Below are the code and all the weights of a small trained network. Each question names an input and a class and asks about switching units off, where a switched-off unit gives its printed mean instead of its output.

import numpy as np


def w(rows, s, z=0):
    codes = np.array(rows[::2]) - 128.0
    scale = np.full(codes.shape[1], s)
    scale[-1] = z or s
    return codes * scale


def f(y):
    return y / 2 * (1 + np.tanh(0.7978845608 * (y + 0.044715 * y**3)))


def log_softmax(a):
    a = a - a.max(-1, keepdims=True)
    return a - np.log(np.exp(a).sum(-1, keepdims=True))


def net(x, mask):
    res = np.array(x, float).reshape(1, 4) / 4 @ E
    y = f(res @ A[0][:, :-1].T + A[0][:, -1])
    res = res + np.where(mask, y, B[0][:, -1]) @ B[0][:, :-1]
    return log_softmax(res[-1] @ U[:, :-1].T + U[:, -1])


A, B = {}, {}
E = w([
[109,203,156],'x0',
[128,128,129],'x1',
[242,142,113],'x2',
[106,144,1],'x3',
],0.017)
A[0] = w([
[114,77,91,136],'neuron 1',
[100,138,121,132],'neuron 2',
[182,128,174,128],'neuron 3',
[116,219,143,174],'neuron 4',
[138,125,106,113],'neuron 5',
[152,113,148,133],'neuron 6',
[210,130,181,126],'neuron 7',
[84,127,82,126],'neuron 8',
[178,128,133,118],'neuron 9',
[93,109,177,155],'neuron 10',
[98,70,122,156],'neuron 11',
[125,82,165,171],'neuron 12',
[115,174,118,120],'neuron 13',
[111,78,135,159],'neuron 14',
[116,152,52,174],'neuron 15',
[141,87,166,174],'neuron 16',
[106,121,100,127],'neuron 17',
[179,166,59,72],'neuron 18',
[139,50,117,244],'neuron 19',
[162,151,97,90],'neuron 20',
[170,158,99,99],'neuron 21',
[114,254,147,182],'neuron 22',
[148,110,196,216],'neuron 23',
[130,172,99,114],'neuron 24',
[75,92,182,178],'neuron 25',
[89,91,184,178],'neuron 26',
[144,127,87,136],'neuron 27',
[85,118,88,124],'neuron 28',
[165,152,86,83],'neuron 29',
[139,86,94,144],'neuron 30',
[181,122,159,138],'neuron 31',
[81,125,91,115],'neuron 32',
[108,160,223,180],'neuron 33',
[157,155,93,88],'neuron 34',
[85,179,78,133],'neuron 35',
[204,137,177,119],'neuron 36',
[133,96,119,161],'neuron 37',
],0.025,0.012)
B[0] = w([
[172,111,66,188],'neuron 1',
[84,141,121,157],'neuron 2',
[54,122,94,197],'neuron 3',
[94,199,181,204],'neuron 4',
[163,126,121,148],'neuron 5',
[76,108,103,158],'neuron 6',
[38,136,75,220],'neuron 7',
[120,142,21,199],'neuron 8',
[131,139,92,173],'neuron 9',
[174,119,224,202],'neuron 10',
[173,71,106,188],'neuron 11',
[96,73,144,190],'neuron 12',
[133,232,106,156],'neuron 13',
[152,90,131,174],'neuron 14',
[190,155,85,234],'neuron 15',
[97,88,128,191],'neuron 16',
[143,161,39,167],'neuron 17',
[211,137,195,208],'neuron 18',
[157,10,82,217],'neuron 19',
[177,131,198,168],'neuron 20',
[150,132,193,176],'neuron 21',
[94,214,172,230],'neuron 22',
[19,86,159,234],'neuron 23',
[169,173,140,165],'neuron 24',
[171,104,214,229],'neuron 25',
[169,95,212,221],'neuron 26',
[215,95,131,177],'neuron 27',
[119,128,21,192],'neuron 28',
[186,133,196,177],'neuron 29',
[185,117,87,180],'neuron 30',
[71,102,50,187],'neuron 31',
[104,143,21,189],'neuron 32',
[88,152,207,252],'neuron 33',
[160,139,171,168],'neuron 34',
[123,197,70,208],'neuron 35',
[47,139,85,211],'neuron 36',
[172,81,82,159],'neuron 37',
],0.011,0.024)
U = w([
[128,20,190,70],'0',
[57,60,76,239],'1',
[148,128,42,139],'2',
[232,123,130,176],'3',
[102,171,236,177],'4',
[25,204,120,106],'5',
[96,252,73,97],'6',
[198,240,170,1],'7',
],0.011,0.0044)

Each question gives the input, the list of numbers given to net, and the class t.
The units are the neurons (one row each of A and B). Each row of codes is followed by its name. A weight is (code - 128) times the scale printed after its matrix; where a second scale follows, it is the last column's (A, B and U).
mask holds one flag per neuron, in row order. A switched-off neuron (its flag False) gives its mean, the last column of its row in B, instead of its output. The means were averaged over made-up inputs and are rounded, as every weight is.
A unit's drop is (log p(t) with every unit on - log p(t) with that unit switched off) / (log p(t) with every unit on - log p(t) with every unit switched off).
most important unit: the unit with the biggest drop
k most important neurons: the k neurons with the biggest drops, biggest first
drop when u is switched off: that unit's drop, to one decimal
input [-6,2,1,8], class 3: most important unit => neuron 18
input [1,-2,8,1], class 7: 2 most important neurons => neuron 18; neuron 29
input [-6,-4,-7,0], class 0: 2 most important neurons => neuron 25; neuron 26
input [0,3,4,3], class 3: 3 most important neurons => neuron 22; neuron 33; neuron 4
input [0,0,0,-8], class 0: 3 most important neurons => neuron 26; neuron 10; neuron 25
input [2,6,7,1], class 7: 3 most important neurons => neuron 18; neuron 23; neuron 29
input [-8,1,1,-2], class 1: 2 most important neurons => neuron 18; neuron 10
input [-3,-3,-6,0], class 0: 2 most important neurons => neuron 25; neuron 26
input [-6,4,0,0], class 0: 2 most important neurons => neuron 7; neuron 36
input [8,-7,-3,0], class 4: 2 most important neurons => neuron 33; neuron 15
input [1,0,5,-7], class 5: drop when neuron 33 is switched off => 0.2
input [2,1,3,2], class 7: drop when neuron 37 is switched off => 0.0
input [0,-3,-8,-5], class 0: drop when neuron 22 is switched off => 0.1
input [5,5,-4,0], class 4: drop when neuron 15 is switched off => 0.1
input [0,-5,5,-3], class 1: most important unit => neuron 22
